Each row is followed by its group, which names the range that a hidden value of the row falls in. A new part has a new value, new ranges and new names.
In the rows, 128 means zero.
[131 125 140  78 140 133 132 130 127  98 137  89 124 128 105 116 101 176
 131 133 122 184 125 142 125 118 130 130 126 120 136 133 121 134 108 118
 136 133 134 125 125 114 135 146] : [27]
[134 185 150 109 143 137 140 134 134 155 154 127 122 126  70 119  98 255
 173 117 111 151 130 172 118 107 129 130 119 147 155 141 134 145 110 106
 137 133 128 128 113 122 147 128] : [30]
[131 178 149 127 136 130 136 127 126 135 129 104 127 126  89 125 101 186
 147 133 122 146 121 135 118 122 128 128 119 156 145 138 128 127 128 116
 127 138 125 125 126 129 137 137] : [30]
[131  91 125  75 139 129 132 144 123 105 119 106 125 124 116 120 137 255
  84 133 118 168 117 122 123 133 126 128 119 125 136 124 124 113 123 116
 129 134 134 129 131 109 132 151] : [27]
[128 114 105  70 148 136 134 137 124 126  74 171 123 124 134 119  83  50
  54 140 124 136  95 145 121 126 130 131 129 117 117 118 117 124 101 124
 134 105 131 124 144 116 122 127] : [30]
[133 102 100 130 150 132 132 150 126 200 126 170 126 125 115 133 109 207
 162 129 117  75 131 150 123 131 126 128 122 122 135 127 143 122 111 114
 133 118 130 128 128 125 134 112] : [32]
[131  63  94  99 133 130 107 129 140 128 125 184 127 126 158 137 103 150
 117 137 136 102 120 135 158 127 127 128 127  80 144 132 128 123 129 120
 125 118 135 125 125 114 149 117] : [32]
[127 117 105 114 141 132 132 133 125 153 125 171 126 129 129 130 129 106
 105 143 125  92 119 142 125 125 130 130 131 124 129 129 126 127 105 127
 131 115 133 123 137 122 128 110] : [32]
[132  40  84  65 144 132 130 144 133 130 128 172 123 126 148 125 111 180
  82 131 118 111 121 145 133 126 127 129 125  88 132 124 129 122 102 122
 134 112 133 128 134 114 132 115] : [32]
[135 110 104 123 150 136 132 150 130 180 144 173 124 127 109 129 110 177
 109 130 116  44 136 167 115 129 128 131 126 118 127 120 142 129  93 125
 138 112 132 128 136 123 130 108] : [32]
[137 171 126  77 150 138 133 151 130 147 147 139 118 125  74 116 112 247
 123 120 108 124 125 177 104 118 127 132 124 151 130 119 136 131  89 117
 142 124 126 131 132 121 131 128] : [30]
[134  97 107  70 148 134 118 144 125 123 130 123 123 126 133 121 161 164
  95 133 120 127 126 144 121 129 127 129 133 120 129 121 127 129 117 122
 132 115 133 129 133 110 129 131] : [30]
[136  92  96  99 155 136 131 163 127 164 133 178 121 125 118 127 119 174
  83 126 111  42 124 164 105 130 127 131 128 122 117 109 143 119  84 122
 140 109 130 131 146 116 125 108] : [32]
[137  99 124  51 154 137 133 160 127 110 137  67 119 125 101 108 126 203
  90 124 108 154 123 166 111 127 127 131 127 120 124 110 125 125  81 119
 142 124 132 131 149 110 129 150] : [27]
[131 118 129 100 146 132 134 125 127 109 129 102 124 127 115 116 102 202
 125 134 129 169 122 145 126 119 128 129 123 124 140 137 128 127 117 120
 130 130 136 125 122 115 136 143] : [27]
[133 113 108  72 142 134 136 139 127 125  93 168 124 122 108 121  81 200
  49 130 118 140  92 157 122 123 128 130 113 124 137 130 129 129 108 111
 134 114 134 126 127 113 130 131] : [30]
[136 128 108  96 150 139 158 150 130 176 148 187 119 126 103 113  53 199
 109 124 110 106 126 194 110 115 129 133 110 124 124 119 149 136  74 119
 145 110 127 129 135 132 110 121] : [32]
[132  48 113  84 130 129 112 122 133 140 130 165 127 125 171 136  94 252
 137 128 127 113 122 134 147 120 127 128 114  96 157 147 128 129 141 106
 126 122 138 126 110 113 147 124] : [32]
[135 127 113 130 137 135 142 139 135 180 151 177 123 125  84 130  79 255
 175 116 110  99 127 172 124 107 128 131 114 133 159 146 154 148 121 104
 135 125 135 129 103 118 156 103] : [32]
[131  95 102  79 145 132 128 142 123 115 104 172 126 127 124 125 122 105
  47 143 123 123  97 140 120 137 128 128 125 118 123 122 124 113 109 129
 130 114 132 125 142 114 123 133] : [30]
[137 100 102 139 147 134 132 155 127 181 135 207 133 127 107 138 106 167
 124 133 119  35 146 164 113 137 127 130 129 122 123 120 146 125  94 133
 135 113 128 126 138 133 129 103] : [32]
[133 123 132  60 148 137 137 139 129 120 141 118 121 128 108 115 110 158
 121 130 117 141 131 162 116 117 130 132 129 121 129 124 130 136  91 126
 139 121 133 127 132 112 135 134] : [27]
